Below is a small trained network, with its code and all its weights. Each question gives an input and a target symbol and asks what happens when units are switched off, that is, made to give their printed mean instead of their output.

import numpy as np


def w(rows, s, z=0):
    codes = np.array(rows[::2]) - 128.0
    scale = np.full(codes.shape[1], s)
    scale[-1] = z or s
    return codes * scale


def f(y):
    return np.maximum(y, 0)


def softmax(a):
    e = np.exp(a - a.max(-1, keepdims=True))
    return e / e.sum(-1, keepdims=True)


def log_softmax(a):
    a = a - a.max(-1, keepdims=True)
    return a - np.log(np.exp(a).sum(-1, keepdims=True))


def net(x, mask):
    ids = ['αβεζηθμξσ'.index(c) for c in x.split()]
    T = len(ids)
    res = E[ids] + P[:T]
    u = 0
    for l in range(3):
        r = res
        for j in range(2):
            rows = slice(2 * j, 2 * j + 2)
            q, k, v = (r @ M[l][rows].T for M in (Q, K, V))
            z = softmax(np.where(np.tri(T) > 0, q @ k.T / 2**0.5, -1e9)) @ v
            o = O[l][rows]
            res = res + np.where(mask[u + j], z, o[:, -1]) @ o[:, :-1]
        u += 2
        y = f(res @ A[l][:, :-1].T + A[l][:, -1])
        res = res + np.where(mask[u : u + 4], y, B[l][:, -1]) @ B[l][:, :-1]
        u += 4
    return log_softmax(res[-1] @ U[:, :-1].T + U[:, -1])


Q, K, V, O, A, B = {}, {}, {}, {}, {}, {}
E = w([
[88,94,93],'α',
[161,123,132],'β',
[117,107,128],'ε',
[166,120,182],'ζ',
[137,115,106],'η',
[187,129,186],'θ',
[127,132,145],'μ',
[253,133,191],'ξ',
[176,171,143],'σ',
],0.021)
P = w([
[139,145,145],'0',
[105,155,164],'1',
[136,3,142],'2',
[85,185,93],'3',
[67,152,218],'4',
[123,5,78],'5',
[83,217,89],'6',
[72,160,198],'7',
[180,27,11],'8',
[104,251,49],'9',
[63,144,210],'10',
[224,60,24],'11',
[46,216,86],'12',
],0.011)
Q[0] = w([
[57,154,98],'0.h0',
[92,212,205],'0.h0',
[131,113,7],'0.h1',
[112,125,106],'0.h1',
],0.012)
K[0] = w([
[53,192,46],'0.h0',
[60,227,124],'0.h0',
[113,119,111],'0.h1',
[2,103,122],'0.h1',
],0.008)
V[0] = w([
[114,2,134],'0.h0',
[200,61,129],'0.h0',
[105,83,202],'0.h1',
[146,235,121],'0.h1',
],0.011)
O[0] = w([
[176,111,70,160],'0.h0',
[21,44,69,253],'0.h0',
[148,120,166,191],'0.h1',
[254,127,141,112],'0.h1',
],0.0064,0.0034)
A[0] = w([
[147,155,67,2],'0.n0',
[70,113,50,98],'0.n1',
[97,75,181,121],'0.n2',
[21,254,98,163],'0.n3',
],0.008,0.00085)
B[0] = w([
[152,88,133,165],'0.n0',
[175,117,225,254],'0.n1',
[254,176,189,193],'0.n2',
[181,192,154,245],'0.n3',
],0.0084,0.0041)
Q[1] = w([
[75,151,255],'1.h0',
[98,157,69],'1.h0',
[107,114,207],'1.h1',
[220,172,161],'1.h1',
],0.0077)
K[1] = w([
[90,135,146],'1.h0',
[113,42,255],'1.h0',
[199,80,97],'1.h1',
[96,143,90],'1.h1',
],0.012)
V[1] = w([
[81,123,72],'1.h0',
[66,61,47],'1.h0',
[42,248,199],'1.h1',
[69,183,2],'1.h1',
],0.0076)
O[1] = w([
[143,132,67,63],'1.h0',
[151,89,111,29],'1.h0',
[77,123,187,81],'1.h1',
[8,175,79,1],'1.h1',
],0.011,0.0078)
A[1] = w([
[109,121,10,148],'1.n0',
[85,207,107,111],'1.n1',
[150,106,172,86],'1.n2',
[147,47,80,255],'1.n3',
],0.013,0.0029)
B[1] = w([
[184,10,3,130],'1.n0',
[195,175,51,150],'1.n1',
[169,184,68,246],'1.n2',
[7,50,237,232],'1.n3',
],0.0059,0.011)
Q[2] = w([
[72,130,152],'2.h0',
[191,158,156],'2.h0',
[235,178,188],'2.h1',
[98,253,131],'2.h1',
],0.013)
K[2] = w([
[145,57,116],'2.h0',
[170,177,111],'2.h0',
[253,147,134],'2.h1',
[22,105,109],'2.h1',
],0.0067)
V[2] = w([
[134,84,155],'2.h0',
[144,122,63],'2.h0',
[37,6,68],'2.h1',
[81,94,220],'2.h1',
],0.011)
O[2] = w([
[175,254,41,138],'2.h0',
[163,144,82,108],'2.h0',
[114,161,128,1],'2.h1',
[73,181,130,128],'2.h1',
],0.0087,0.041)
A[2] = w([
[254,100,125,157],'2.n0',
[146,207,10,184],'2.n1',
[151,225,82,254],'2.n2',
[140,94,57,180],'2.n3',
],0.0094,0.0047)
B[2] = w([
[86,145,93,253],'2.n0',
[105,7,159,130],'2.n1',
[86,106,92,140],'2.n2',
[110,88,168,139],'2.n3',
],0.014,0.024)
U = w([
[53,160,128,107],'α',
[79,159,105,194],'β',
[106,151,147,92],'ε',
[192,138,135,10],'ζ',
[100,102,123,232],'η',
[200,136,125,30],'θ',
[160,159,206,206],'μ',
[181,129,68,5],'ξ',
[218,101,245,174],'σ',
],0.012,0.0032)

Each question gives the input, a string of symbols that net reads in full, and the target symbol t.
The units are the heads (2 rows each of Q, K, V and O) and the neurons (one row each of A and B). Each row of codes is followed by its name. A weight is (code - 128) times the scale printed after its matrix; where a second scale follows, it is the last column's (O, A, B and U).
mask holds one flag per unit, layer by layer, with each layer's heads first. A switched-off unit (its flag False) gives its mean, the last column of its rows in O or B, instead of its output. The means were averaged over made-up inputs and are rounded, as every weight is.
A unit's drop is (log p(t) with every unit on - log p(t) with that unit switched off) / (log p(t) with every unit on - log p(t) with every unit switched off).
The circuit of an input: a set's keep is (log p(t) with only the set's units on - log p(t) with every unit switched off) / (log p(t) with every unit on - log p(t) with every unit switched off). Starting from the 12 units with the biggest drops (on a tie, the unit counted first), units are removed one at a time, each time the one whose removal leaves the highest keep (on an exact tie, the one counted first), for as long as the keep stays at least 0.8.
units of the circuit, in order: the units of the circuit, biggest drop first
unit that matters most: the unit with the biggest drop
top k neurons: the k neurons with the biggest drops, biggest first
k most important neurons of layer l: the k neurons of layer l with the biggest drops, biggest first
which heads matter: for each layer, one digit per head in row order, 1 if its drop is at least 0.15 and else 0, layers parted by /
input ζ σ η ξ σ ξ θ ξ ζ ζ σ, target ξ: most important neuron of layer 2 : 2.n0
input θ η μ β β β ξ ξ, target ξ: units of the circuit, in order : 2.n0, 1.n3, 1.n2
input μ μ ζ ε η ξ ξ ζ ε α β ξ, target η: units of the circuit, in order : 0.h0, 2.n0
input σ σ β θ μ ζ μ α η, target σ: which heads matter : 00 / 01 / 00
input α β θ σ μ ε β, target σ: which heads matter : 10 / 01 / 10
input ξ σ β η β ζ η β ζ σ β σ ζ, target σ: top 3 neurons : 0.n3, 1.n1, 2.n2
input β ε μ μ α σ σ α, target σ: which heads matter : 00 / 00 / 10
input σ ξ η, target σ: top 2 neurons : 1.n3, 2.n2
input μ ε ξ ζ μ ζ θ θ ξ ξ β, target ξ: which heads matter : 10 / 01 / 00
input α β ζ μ ζ ξ ε θ, target ξ: which heads matter : 10 / 01 / 00
input μ σ ζ β β σ α η ζ, target η: which heads matter : 10 / 00 / 10
input θ θ μ ε μ σ θ ζ β, target σ: top 3 neurons : 1.n3, 2.n2, 2.n3
input ξ ξ ξ α μ, target ξ: which heads matter : 00 / 01 / 00
input ξ β η ζ θ β θ θ α, target σ: unit that matters most : 1.n3
input ξ ε ξ, target η: top 3 neurons : 2.n0, 1.n3, 1.n2
input θ β σ σ ε α α θ β β θ β, target η: top 2 neurons : 1.n2, 0.n2
input η α η β η σ θ η μ θ ε μ, target η: which heads matter : 10 / 10 / 00
input σ ξ α μ, target σ: 2 most important neurons of layer 1 : 1.n2, 1.n1
input ζ ε β η ζ θ ε β σ η θ β, target η: top 2 neurons : 0.n2, 1.n2
input ζ ζ σ ξ η η σ ε, target σ: unit that matters most : 0.h0
input α σ β η ξ α β μ ζ, target η: top 2 neurons : 2.n0, 1.n2
input σ ε α θ ξ η η ζ η μ θ θ, target η: top 2 neurons : 2.n0, 1.n2
input β β μ μ β ε η η ξ β ζ, target ξ: 2 most important neurons of layer 1 : 1.n3, 1.n2
input ζ σ θ β σ α σ α σ, target η: 2 most important neurons of layer 1 : 1.n3, 1.n2
